Each row is followed by its group and then its class within the group.
[  7.0  15.0   0.5  -0.4  15.9  -1.5  -5.7  -1.7   0.7   3.0   1.0  -2.5
 -37.2  -8.8   2.9   0.7 -15.2  -2.2  -5.4   5.3 -13.0   2.3 -23.4  -0.1
   5.8   0.1   8.0   6.4 -29.7   2.2  -3.4  12.9  -8.0  -1.3 -17.3  18.0
  11.9 -24.5  -1.8  18.0 -10.6  -1.4 -11.4  -1.0   6.0   2.5  11.0   3.6
   3.8] -> T <75>
[ -1.3  13.7  -1.1   2.8  -0.4   2.3  -4.5  -7.0  -4.5   4.0  -2.5  -6.1
 -30.9 -15.8  -0.2  -4.8 -15.9  -9.9 -11.2  -3.6   3.6  11.8 -18.7   8.5
  13.2   4.7  21.4  -6.3 -20.9   0.5  -5.1  -2.9  10.1  -9.7 -21.5   6.0
  11.9 -12.0  -8.2 -10.1  -8.0  -0.6   2.2  -6.8   6.6 -14.7  15.0  -1.3
   0.9] -> T <62>
[  7.9   8.1  -5.9  32.1   3.8  -6.5  -8.2   6.5 -13.9   4.0  -5.4 -16.6
 -55.2 -11.3  -3.4  -1.5   5.5  -4.1  -7.9   2.0   1.4  -7.4  -3.8 -11.1
   4.3   2.2   6.5  11.5 -16.7  13.0 -30.7 -10.1  19.5 -13.2 -21.5  11.4
  20.3  -7.3   1.6   2.3  -2.7 -23.7   6.7 -12.6   8.7 -10.6   5.3  16.2
  13.1] -> T <75>
[ 29.9  13.6  -5.1  16.6  12.6   3.2  -1.1 -22.5  -6.5 -19.4  25.4 -10.0
 -44.3 -30.3   3.8  -5.6 -42.0 -30.4  -3.9 -14.5   8.1  14.9   7.9 -13.3
  -0.7  -6.2  25.1  -8.3 -26.1   6.5 -18.9   1.8   4.0 -19.6 -21.4  -0.7
  28.3 -10.5  20.4  -3.7 -18.2   2.2  -0.7 -14.7   1.2   1.5 -11.7  12.3
  -2.3] -> T <75>
[ -0.3  17.3 -13.9   2.0  10.2  19.5   7.6   2.6   2.7  -5.7   3.3   1.9
 -20.3  -3.1  12.7 -20.3  -4.8 -23.8  -1.0 -10.5  14.8   9.1   7.4 -14.6
   7.1  50.3  15.5  -4.8  12.5  -0.2 -10.9   5.6   2.6  10.2  -1.2  -9.4
  11.0 -16.3  22.2 -12.7  -1.4   5.3  10.3  11.0  11.5   9.0  -1.8 -21.0
   8.2] -> D <63>
[  6.4   3.3  -2.8  11.0   8.6   2.5  -2.3  -4.4  -4.7 -12.3  13.0  -9.1
 -35.7 -20.0   3.5  -4.5 -10.1 -15.9   6.1  -3.9  -1.4  -7.7  20.4 -12.5
   4.0   8.5  28.1  -3.8  -9.6   3.0  -4.1  -9.2  18.5 -11.3 -14.0   5.0
  -4.7  -0.2  11.7  -2.9  -4.1  10.0   4.3 -10.3   4.2   7.6   5.7  -2.6
   2.2] -> T <67>
[  0.3   6.2  -2.6   0.4   3.8  -2.3   4.5   5.1  -7.8  -9.6   5.5   5.5
  -3.9   1.1   8.9 -28.5   0.8  -6.7  -0.3 -11.8  20.6  -2.0   0.2  -4.2
   7.9   4.2  -1.5  -5.3   8.8   0.7  -9.9   2.3  -2.3  -0.8   9.8  -9.0
  -0.5 -10.6  18.8  -9.8  -1.5 -15.4   0.9   2.6   9.1   8.5   1.3 -17.5
   6.3] -> D <82>
[  6.7   5.2  -6.6  26.3   6.6  -8.4   6.7   4.5   0.2  -5.4  -0.5 -11.2
 -61.2 -13.9   1.8   0.8   2.2 -14.5   0.8   3.8  -2.1   3.2  10.2 -10.8
  12.9   3.7  21.5   3.9 -14.5   1.6   0.2  -1.8  10.5  -0.3 -14.8   7.5
   8.5  -5.5  22.1  -6.2  -4.9  10.6   6.0 -14.7   8.4 -12.2   7.9 -15.5
   7.7] -> T <67>
[ 27.5   5.4  -7.1  13.5  15.6  -2.7   7.2 -11.6 -16.6 -11.7  16.2 -12.4
 -29.9 -22.2   6.8  -8.7 -33.4 -29.5  -1.1  -6.6   3.5  10.6 -14.8   2.5
   9.0   0.7  -2.4   2.6 -22.1  -4.9  -6.0  17.1  -4.8   0.9 -11.3   0.7
   6.3 -16.1   0.5   3.9 -15.7  17.9  -4.0  -6.8  -1.4  -0.6   5.2  -9.4
  -0.8] -> T <62>
[ 18.2   5.8  -1.2   8.6   9.4  -3.6  15.4 -13.9 -15.0 -19.8  17.7 -13.8
 -24.2 -39.3   6.5  -2.2 -30.8  -9.4  -3.0  -6.0   6.6   9.1  -5.3   6.7
  -0.6  -6.3  21.3  -2.0 -22.8 -10.6 -10.3   2.3  -8.2 -20.6 -18.2  -5.8
  16.5  -4.2   4.5  -4.3 -18.2  11.4   1.1 -14.6  -0.5  -0.4   5.4   6.0
  -6.8] -> T <75>
[  4.7   5.8  -1.8   3.1  12.8 -10.7   4.3 -17.7  -0.2  -9.5  26.9  10.6
 -10.6 -10.2  17.0 -16.0 -24.4  -3.6  -3.5 -11.5   6.1  26.2 -18.4  13.3
   6.5  -2.4   1.0  -2.1   4.3 -11.0  -1.9  36.0  -7.8  -2.2  -5.1 -23.1
   1.3   0.6  -0.9 -21.0  -3.8  27.9  -8.6   7.0   8.0   2.4   6.1 -16.7
   0.5] -> K <66>
[ 11.1  -4.1  -6.8  18.6   4.7   1.9  -3.7 -16.1  -5.2  -2.8  10.3 -23.5
 -59.3 -30.0  -5.0  14.1 -11.5  -8.3   3.6   4.7  -9.5   8.4  11.5  -6.1
  15.5   1.9  37.8   4.6 -19.7   2.9   1.7   2.3  16.0 -12.7 -21.9   4.7
  17.7  -2.7  11.6   4.2 -10.6  17.1   1.6  -7.4   6.6  -2.0   3.5   0.8
   1.6] -> T <75>
